In the rows, zero is written as 128.
Each row is followed by its class; each block has classes of its own.
[114 148 108 126 158 132 162 158 159 141 144 168 131 135 128 143 134 119
 133 113 132 148 121 147 123 144 124 109 107 128 178  81 132] => k497
[121 136 159 156 120 126 117 134 138 128 133 135  80 134 145 134 140 149
 132 124  90  64 148 141 131 128 149 169 122 119 118 160 125] => k497
[ 98 142 119 108  81 145 120 134 121 102 128 130 121  74 172 140 128 116
 151 105 176 140 131 138 101  73  86  76 127 121 149  83 147] => k497
[160  53 110 141 139 153 117 130 142 131 141 125 149 150 120 108 129 116
 127 128 107 164 124 128 137 116 129 142 114 117 111 101 140] => k921
[132 156 115 177 145 126 128 139 165 141 118 164  66 144 120 130 113 170
 148  67  94  72 143 153 136 106 154 173 119 130 123 177 129] => k497
[ 58 210 164 113  52 168 132 147 170 175 150 182  44 112 160 143 148 140
 125 154 133 100 160 145  69  84 172 143  85 117 168 105 191] => k162
[184 143 124 136  65  64 127  81  81 195 125 118  44 132 134  41 102 150
 134 114 123 136 104 129  90 104 195 188 144 144  79 161  87] => k162
[121 143 104 115 121 123 134 126 113 109 116 153 103 131 132 161 116 136
 140 104 122 124 115 128 138  87 121  91 124 138 119 143 124] => k37
[117 160  99  95 171 104 146 142 131 125 114 149 113 136 118 149 131 125
 135 129 130 100 125 150 116 112 134  98  94 128 153 114 116] => k247
[147 114 127 155 147 138 101 147 137 118 122 165 118 180 128 106 130 130
 155 158  86  93 112 125 109  89 161 184 105 130 120 150 122] => k809
[135  77 140 137 178 189 102 124 157 151 131  90 122 164 103 164 135  82
 159 140 112 144 100 109 144  20  78 165  70 132 115 121  94] => k300
[ 79 171 126 166 129 192 153  94 199 135 122 190  70  67 160 169 122 148
 166  92 109 132 150 151 108 109 115 148 179 116 171 131 187] => k772
[125 178 113 118 121 111 137 140 133 127 121 130 112 133 131 120 128 163
 136 110 130  92 127 129 118 111 133 103 144 131 120 190 127] => k300
[133 127  91 131 145 124 109 112 148  99 105 157 136 126 117 143 124 125
 148 117 113 155 110 119 167  96 116  97 136 145 101 124 105] => k223
[114 160 173 155 104 140 114 174 159 142 140 152 136 125 134  89 131 155
 123 136 120  97 146 143 105 180 122 161 115 109 161 102 151] => k772
[159 112 144 136 114 118 125 104 148 175 109 100 141 134 150  81 166 114
 123 200 104 118 130 105  95 157 126 203 151 124  93 152 122] => k772
[127 190 104  39 143  82 148 122  79 139 135 151  99 171 118 173 118 120
 140  98 162  72 112 109 140  56 157 103  78 133 161 199 115] => k223
[122 191 147 144 131 152 114 191 164 168 115 113 107 120 144 170 140 112
 152 110 125  95 157 164 102  87  81 144  89 115 126 181 155] => k162
[126 136  95 133 138 141 126 116 141 149 123 159  51 159 148 151 136 158
 144  99 121  80 121 128 137  50 113 158 100 132 110 199 117] => k921
[141  77 137 131 150 152 106 110 169 127 134 119 139 152 119 115 133 129
 167 113 111  91 114 101 121  84 111 172 134 120 132 137 112] => k921
[ 88 147  93 139 150 132 131  72 140 121 102 141  61 116 157 139 129 139
 159  98  86  87 155 162 101  91 177 165 116 113 127 118 121] => k247
[132  71  95 104 136 127 139 113 125  89 118 144 153 143 129 125  95 110
 133  93 128 137 104 130 136  98 115 113 132 114 123 166 113] => k223
[138 116  91 148 198 163 118 197 156 138 127 112 132 177  91 138 177 137
 126 161  73  79 141 140 144 164  73 158 109 136  63 186  81] => k300
[118 125 145 114 111 144 140 160 101 170 115 103 104 151 133 162 141 103
 110 128 127 106 141 152 124 148 143 156  81 131 153 178 158] => k772
[116 108 120 113 141 116 123 148 140 116 130 149 139 140 131 129 133  96
 122 122 144 111 116 137 100 113 106 132 107 116 116  94 129] => k247
[121 128  83 134 114 134 131  99 127 146 103 174  92 131 136 118 112 133
 130 101 152 131 125 134 102  89 152 146 107 134 136 113 141] => k921
[113 141 128 140 118 131 121 123 116 121 132 134 122 143 139 137 126 130
 129 118 103 131 137 132 131 122 146 139 108 122 117 109 131] => k37
[142 209 108 101 172  71 115 135 150 140 103 197 106 140 144 141 136 144
 148 115 141  84 105 126 148  76 134 129 117 137 109 180 105] => k809
[145 140 111  89 127  89 120 152 148 176 117 127 132  63 138  77 160 152
 112 162 159  86 164 131 106 195  85 138 128 125 103  42 103] => k247
[124 133 108 102 142 126 133 103 122 119 126 132 125 142 131 145 119 117
 143 112 120 136 121 106 159  92 121 137 121 129 128 143 104] => k809
[ 72 134 125 141 114 160 149  78 132 115 118 110  33 160 148 175 115 176
 134  61  93  43 143 125 144  68 156 165 126 123 136 252 127] => k742
[143 152 125 137 104 110 138 144 135 155 145 123  94 126 123 119 143 133
 145 103 134  94 127 100  80 118 112 133 154 133 112 117 147] => k742
[122 122  57  90 165 120 141 122  96  78  99 165  99 150  75 151  84 145
 114 110 100 141 117 152 185  96 158  70 109 142  94 156  79] => k247
[ 92 161 155 101  98 130 129 140 125 160 120 134  83 115 130 150 130 117
 133 119 134  92 143 144 108 129 146 143 103 136 154 144 138] => k223
[127 114 120 118 135 130 131 140 137 129 138 113 139 128 146 128 143 118
 135 124 121 138 129 138 132 124 122 121 119 122 127 114 118] => k497
[143 230  78 101  71  57 138   8  90 121 110 161  38 109 122 141 142 153
 123 115 176 147 106  67 211  56  85  88 131 165 113 168 109] => k37
[109 146 152 156 159 125  78 126 139 114 148 160 124 160 107  59 152 132
 118 170 113  94 124 169 103 149 160 196  96 111 114 123 112] => k223
[151 160 111 126 107 110 132 156 164 166 112 127  97 123 151 159 143 138
 137 126 124  99 143 103 121  79  89 119 120 136  93 178 150] => k223
[115 149 166 126 138 150  92 149 124 110 127 124 156 195 110 159 134 100
 142 131  97  83 133 128 162 104 151 167  77 119 146 195 123] => k162
[ 97 149 162 152 117 151 105 138 133 132 139 156 119 115 139  99 114 147
 127 132 106 104 160 164  89 142 170 174 104 102 138  73 149] => k37
[ 99 140 119 167  93 163 136 138 158 177 120 154  70 151 131 121 147 129
 115 136 116 108 144 135  88 127 153 188  97 139 122 134 160] => k300
[161  80 110 171 134 120  91 141 114  90 159 158 151 156 121  92 133 147
 124 112 132 139 102 129 157 138 156 138 155 144  98 110 136] => k497
[121 155 150 138 115 128 119 146 146 154 117 132 122 149 167 120 150 132
 131 156 128  91 133 129  93 110 117 159  97 118 140 153 133] => k921
[119 167 136 114 104 107 117 137 135 122 124 133 113 131 108 119 107 129
 147  79 149  85 125 114 124 101  79 134 116 125 131 166 106] => k223
[131 132 128 134 122 134 124 125 127 112 130 117 132 109 116 104  95 158
 115 124 113 149 154 144 159 133 136 122 128 116 121 113 127] => k247
[130 166 105 126 117 104 129  97 123 139 103 159  68 112 141 117 134 152
 126 119 131 103 126 136 133 103 138 127 126 130 105 151 118] => k742
[143  78 124 155 124 152 125 134 131 104 127 101 160 123 131 132 107 107
 133 125 105 196 123 134 139 107 130 106 139 128 112  96 130] => k497
[124 120 118 127 127 162 120 130 132 133 139 114 128 145 123 135 137 133
 147 131  98 164 120 117 154 113 131 128 125 137 126 116 118] => k772
[ 74 131 176 137 108 164 144 170 144 132 148  96 140 152 133 163 138  77
 115 116 129 120 145 143  96 145 112 152  99 113 165 134 161] => k497
[122 182 115 126 136 126 132 132 128 142 117 161  99 132 131 151 134 132
 135 125 114 122 134 140 135 107 160 116 115 133 120 148 138] => k300
[161  96 147 154 118 101 115 143 166 134 129 150 167 110 126  64 112 138
 142 113 126 138 114 126  80 162 143 129 166 120 130  55 137] => k921
[139 125  80 136 150 121 138 127 141 126 125 152 117 146 125 150 117 129
 132 105  98 168 126 122 167 100 129 110 107 133 104  89 116] => k247
[121 129  67  73 130  89 177  86 124 159  89  71  82 131 156 158 140 146
 121 110 107 140 125 127 134 102 151  73 135 145  95 193  86] => k921
[129 125 121 121 134 121 141 139 128 125 126 137  96 136 116 140 115 112
 138  97 130 105 117 139 113  93 115 129 114 125 128 148 114] => k497
[122  81  97 127 145 148 128 105 119 110 132 114 111 166 105 134 126 125
 130 130  97 146 100 116 133  94 143 130 125 138 107 129 101] => k772
[164 106 104 127 118  95  97 128 118 116 149 131 154 108 121  70 117 152
 146 100 130 153 126 125 127 138 164 103 145 129 110  47 127] => k223
[124  60 107 117 145 164 135 140 125 104 144  84 175 113 126 157 121  95
 141 109 103 197 134 130 147 131 128  85 140 126 123  52 118] => k497
[145  92 104 129 134 143 125 141 154 115 124 116 164 137 141 123 133 121
 149 129 107 145 124 112 142 105 100 122 127 124 114 111 105] => k497
[116 128 121 140  94 140 120 131 129 146 127 130  85 119 121 110 137 136
 118 119 145 120 128 134 114 122 117 135 113 139 116 118 134] => k300
[123 149 125 137 131 105 132 118 101 117 131 141  80 168 124 129 128 133
 130 110 120  89  98 132 105 107 139 147 131 130 119 188 115] => k772
[117 121 134 168  90 160 121 148 152 134 104 132 115 168 116 122 101 161
 117 145  95 140 130 124 144 107 165 143  98 152 141 170 137] => k223
[151 161 141 144  86 103 130 142 145 140 149 150 103 133 131  90 114 168
 128 118 129 118 131 113 131 116 130 139 138 128 128 135 153] => k247
[108 133 114 105 120 142 135 157 133 134 117 130 113 145 110 139 130 128
 125 116 139 107 129 135 119 121 103 111  95 133 145 144 120] => k921
[115 172 106 131 101 131 150 105 140 134 114 138  67 112 134 142 133 158
 141 134  89 130 141 128 127 109 133 110 143 140 116 152 132] => k37
[134 121  74 123 130 154 117 123 155 157  89 142  92 142 120 123 136 153
 151 140  92 114 142 136 141  88 166 152  95 150 113 164 121] => k223
[150  88 130 147 122 147 140 105 171 152 122 106 118 109 151 114 132 125
 144 153  91 143 140 118 112 101 129 161 144 119 114 113 128] => k497
[105  90 131 163 139 169 176 134 156 130 138 114  94 148 127 191 111 111
 136  98  57 131 137 116 114 127 121 131 140 118 127 128 129] => k300
[138  87 112 128 131 157 121 155 125 133 123 127 148 146 115 128 133 119
 119 143 116 153 124 132 155 134 130 118  97 137 122 110 123] => k300
[ 94 166 153 160 113 185 113 111 128 110 126 142  96 162 139 213 125 105
 158 135  89 141 124  84 171  34 111 130  96 137 135 139 124] => k300

Next block, with new classes.
[142 106 153 151 138 175 113  87 133 114  87 145 125 169 155 176 110 112
 131 117 140 126 112 172 157 147 112 101  96 150  56 129 106] => k587
[121 141 120 130 113 122 147 149 138 114 127 134 137 122 136 126 104 117
 149 125 121 139 128 127 127 121 129 133 118 100 114 141 140] => k675
[133 142 131 150 113 130 140 141 122 125 126 141 123 130 134 122 142 129
 124 135 129 122 126 114 141 117 109 127 132 125  91 119 142] => k788
[122 150 112 123 119 120 136 155 147 120 130 137 145 120 131 119 112 111
 140 125 124 141 122 116 129 129 132 154 130 111 131 140 134] => k458
[163 132 115 142 109 131 140  99 136 124 134 119 116 151 117 132 149 113
 136 145 133 122 136  99 114 122 139 127 141 171 131 130 144] => k788
[ 74 133 163  60 178 145  70  86  93 117 122  67 121 140 145 137  93 143
 166 166 107 149 154 109 171  41  79 103  71 181 177  63  79] => k643
[133 121  92 115 184 195 143 134 107 159 158 153 184 141 106 128  97 136
 116 113  90 162 109 146 154 119 113 176 121 164  98 115 115] => k375
[147 116 126 124 112 146 120 169  91 108  97 167 132  89  97 168 149 140
 139 171 123 104 119 157 111  92 154 118 141  82 154  94 103] => k297
[135 142 132 118 122 122 131 154 149 114 139 125 142 125 131 126 116 120
 159 128 134 149 137 108 130 119 121 146 122 110 125 148 141] => k675
[128 130 108 118 128 125 129 115 128 126 103 133 141 130 128 128 126 126
 150 107 121 134 133 122 122 119 125 127 151 146 134 102 133] => k894
[ 73  92 144 156 164 196 111  74 169 112 102  73 140 145 118 160 165 128
 140 159 122 169 175 111 115 133 146  99  92 193  84 121 106] => k458
[137 122 121 115 131 130 127 121 132 123 133 129 143 120 133 119 119 118
 154 118 107 143 124 118 120 138 125 136 140 180 127 107 127] => k297
[137 150 125 115 129 128 155 160 137 113 145 124 149 117 129 107  95 114
 136 127 128 141 144 129 129 114 128 149 113 111 125 145 139] => k375
[167 138 128 135 123 117 143 122 110 115 125 117 143 146 137 122 170 107
 135 108 113 127 131 133 104 146 134 135 160 142 132 122 117] => k894
[169 111 138 155 104 111 116 120 127 110 129 120 117 142 132 163 164 121
 135 135 129 112 139 109 121 146 125 113 152 150  92 111 138] => k587
[146 110 127 151 130 134 144 100 126 131 127 133 125 146 129 124 145 137
 115 118 128 119 131 121 127 138 138 125 140 143 118 118 113] => k643
[120 119 102 118 135 119 127 122 128 136 125 133 125 129 130 120 133 133
 153 131 104 129 114 107 122 127 127 123 151 165 136 106 124] => k297
[ 73 130  99 131 132 186 128 140 160 123 106 134 109 143 108 146  68 131
  99 141 184 137 108 252 124 125 137 110  84  93 101 109 120] => k297
[105 119 136 142 146 145 105 183 147 147 120 165 123 112 108 156  81 123
  95 170 152 114 127 152 156 141 118 137  55 107 107 121  80] => k458
[148  93 124 133 141 123 126 157  83 110 115 136 147 107 112 144 151 157
 152 101 123 121 136 113 140 106 133 130 127  88 142 103  44] => k587
[126 137 130 117 113 124 131 140 125 112 123 131 142 114 126 118  97 112
 135 122 117 138 131 131 133 126 128 140 122 129 139 132 130] => k349
[133 104 120 121 132 124 127 104 122 123 120 131 136 129 124 134 119 124
 145 116 115 131 137 109 132 125 130 128 135 152 140 127 124] => k349
[143 124 148 115 126 119 157 150 130 114 128 115 152 118 117 114 122 101
 142 108 113 140 138 121 143 135 126 147 124 121 133 161 142] => k880
[109 135 145 126 134 111 153 142 159 119 124 130 141 120 132 116  98 110
 139 125 120 140 126 127 130 161 126 146 109 114 128 163 152] => k259
[ 90 124 110 151  96 170  42 112 164 144  63  92  96 223 117 166 173 145
 162 210 175 130 126 125 148  70 146 109  86 149 139  83  82] => k894
[ 62 176 152 124 181 177 164 113 136 151  71 106 143 217 108  65 149 112
 129 124 105 115 139 131 167  84  83 178  93  78  79 134 142] => k880
[143 124 113 123 127 125 129 134 136 126 138 122 130 139 125 124 139 122
 152 143 120 136 125 115 111 136 134 137 144 177 137 109 130] => k297
[148 126 112 142 121 128 147 119 111 122 123 149 138 151 107 128 161 126
 126 117 133 118  98 114 108 144 139 135 146 140 123 116 124] => k675
[133 118 111 117 143 127 140 124 128 127 134 144 130 137 133 128 122 121
 151 119 126 134 118 113 116 131 128 135 136 152 140 122 119] => k601
[128 123 109 143 116 144 103 109 112 109 126  93 118 130 176 169 159 142
 147 127  94 141 124 187 109 111 154  98 156  54  99 123 108] => k587
[117 140  82 133 127 162 171 100 103 135 198 143 155 163 102  55 151  82
 151 122 131 171  68 155 102  71 140 126  48 153 169 108  96] => k675
[142 146 137 115 110 121 137 165 146 125 125 112 151 147 119 115 121 100
 129 137 123 147 132 134 127 144 130 153 118 125 139 142 154] => k894
[150 134 122  64 159 129  91 113 137 135 141 154 108 124  73  77 139  93
 120 113 105  96 103 141  99 102  76 141 176 141 148  74 129] => k587
[146 146 134 106 121 130 144 148 141 118 137 127 147 123 117 109  97 109
 137 126 112 135 139 129 131 122 129 159 123 113 131 139 151] => k297
[109 152 144 137 166 136 122 123 152 125 119 112 134  60 124 173 147 114
 119 129 101 120 160 150  84 168 146 129 178 123 128 149 110] => k458
[139 112 120 124 147 140 178 109  99 134 140 120 134 187 110 103  96 141
 135  75  83 134 138 110 188  89 136 156 156 137 165 173  74] => k601
[122 123  61 121 162 148 139  83 140 106 103  84 139 229 151 133 202 113
 159 121 146 159  87 158  60 170 144 135 146 139 108  90 128] => k894
[136 120  92 106 175 174 108 140 132 145 141 109 113 111 180  88 115 155
 174 155  74 176 156 131 113  96 133 121 118 143 133 137  44] => k788
[119 152 126 128 101 163  75 143 120 134 100 141 143 105 134 111 165 148
 142 147 117 143 129 145  97 108 131 142 172 145 124  81 130] => k349
[141  87 146 132 156 145 128 107 119 138 123 133 147 134 114 116 134 163
 130  82 105 148 129  95 168 122 148 126 136 139 149 148  68] => k894
[165  70 113 106 159  97 117 145 115 120 148 145 146 114 137 176 173 118
 165 125 161 132 114 124  68 178 130 137 131 130 153  93 111] => k601
[150 170 167 103 145  77 129 113 114  98 117 117 115  94 136 107 130 162
 112 113 148  80 147 109  61 153 159 156 158  89 176  68 105] => k643
[126 191 129 109 173 148 144 102 111 106 113 167 114 183 162 147  68 145
 117 160 156 127  62 143 121 154 117 132 104 197 101  57 170] => k894
[133 132 176 120 136 163 114 158 144 141 108 141 146  92 149 106 106 109
 100 126  96 137 134 191 125 163 120 139 113 103 105 149 100] => k643
[100 129 169 126 167 156 151 131 127 143  67 110 121 147 136 119 109 158
  96 121 127 122 160 149 149 153 111 101 111 114  92 169 129] => k587
[130 132  99 145 169 137 146 100 133 143 150 119  98 171 175 120 155 127
 184 161 115 149 111 111 107 127 131 114 127 211 138 121  87] => k788
[143 123 141 136 125 135 125 123 129 124 108 122 146 100 130 138 136 131
 111 113 131 127 147 121 121 157 132 124 135 138 118 133 112] => k643
[174 124 142 108 135 174 112 121 156  91 155  98 155 154 146  90 127  91
 170 123 100 192 128 161  99 157 138 167 129 211 138 139  85] => k259
[130 108 179 147 117 165 142 136 144 118 101  87 169 145 129 121 154 121
 145 115 125 174 138 147 126 174 168 148 115 181 128 160 111] => k880
[128 145 161 166 103 176 103 126 163 101 125 136 110 157 157 110 146 139
 141 122  86 165  98 146 172 104 135 114 186 138  74 146 113] => k894
[136 123 117 133 170 187 171 123 102 108  89 174 137 160 146 114  79 144
 130 135 138 154  88 131 156 139 148 112  62 163 121 166  63] => k349
[127 101 113 162 109 145  96 130 128 153 171  98  89 139 178 132 136 151
 150 164 106 156 168 166 146  88 124  83 133 172 103 120 104] => k297
[118 122 158 169  91 124 100 105 174  81 124  78  90 140 178 175 163 109
 178 133 125 147 139 198 119 132 151  92 187 116 126 172 104] => k259
[120 131 120 117 137 132 124 120 143 116 121 126 148 118 134 114 121 125
 143 114 120 139 120 111 111 137 135 138 137 154 116 110 122] => k375
[155 120 112 146 110 128 147 113 104 127  88 158 132 142 131 117 163 118
 161 132 113 116 119 107 127 118 134 116 147 164 150 147 103] => k259
[152 124 125 154 127 139 137 115 128 124 117 118 117 157 132 144 153 108
 122 142 110 117 130 137 116 153 131 110 132 152  91 135 122] => k587
[134 114 113 128 135 120 121 118 140 135 111 144 127 122 128 132 132 122
 152 118 113 118 120 112 115 138 126 124 138 137 119 112 117] => k587
[148 157 121 116 131 133 149 138 143 108 132 124 128 146 137 106  99 133
 128 124 129 139 134 120 112 140 132 149 135 116 108 142 148] => k675
[132  72 168 124 151 156 126 105 150 127 109 133 145 139 143 125 126 145
 122  80 115 146 155 138 123 173 123 140 155 137  76 127 145] => k601
[138 164 130 121 131 125 149 147 144 119 139 123 134 129 132 108 105 123
 134 126 123 133 136 120 129 136 125 154 138 129 117 140 152] => k297
[140 139 126 115 129 130 141 134 138 126 163 136 146 130 120 108 112 110
 140 106 131 148 123 115 125 126 125 156 128 146 144 135 136] => k601
[158 161 100 118 131 189 112 148 104 108 151 149 165 113 148 107 100 136
 124  85 143 160 126 168 141  83 127 163  90  32  94 137  70] => k601
[132 130 137 124 131 119 155 134 135 133 130 130 143 118 123 114 120 118
 135 115 105 126 150 117 142 112 118 148 140  99 136 141 138] => k643
[145 144 126 107 131 112 138 163 134 123 139 119 130 127 133 113 128 119
 135 130 120 130 128 136 118 143 121 145 148 110 134 143 142] => k297
[ 92 189 123 107 169 166  74  97 128 119 111  85 139 136 142 153 135 147
 129 121 124 135 136 142 135  99 115 157 140  55 109 131 108] => k349
[154  75 130 136 119 157 108 132 152 102 135 115  99 158 139 103 154 126
 140 171  68 144 147 107 134 105 127  98 163 173  77 123 113] => k375
[128 129 103 119 139 128 136 130 131 123 141 144 136 116 125 123 126 112
 147 114 109 134 122 106 114 126 119 139 146 144 125 116 122] => k601
[134 117 111 111 137 127 129 122 125 120 110 136 132 130 136 121 130 122
 149 128 106 136 133  97 124 126 121 124 152 175 133 118 119] => k458
[114 148 119  94 190 141 119 163  88 116 170 143 113 107 104 128 159 141
 156 183 141 131 127 145 100  53 107 127 126 131 192  62  80] => k458
[111 136 161 117 185 144 123 116 135 114 185 139 165 164 110 121 158  71
 119 124 118 151  55 123 139 157  92 169  72 148 102 103 118] => k458
[135 105 114 120 143 125 131 103 123 119 126 132 139 135 130 130 119 116
 150 124 110 138 121 100 125 140 135 131 118 168 142 125 110] => k349
[118 120 125 117 157 142 122 124 155 123  93  73 111 208 146 147 110 127
 173 137  90 133 170 151 143 123 111 157 160 146 108 120 104] => k587
[120 112 103 122 146 130 137 103 132 126 119 139 140 128 124 122 123 126
 153 117 104 136 129  99 118 129 133 139 144 151 132 118 130] => k349
[131 140 136 122 145 113 153 142 151 121 147 108 151 125 138 121 131 110
 144 115 117 153 143 130 118 164 114 156 141 118 126 171 163] => k259
[147 110 109 132 122 130 139 114 139 136 125 141 128 139 135 124 127 122
 159 121 112 136 127 110 126 129 125 137 153 176 125 117 131] => k788
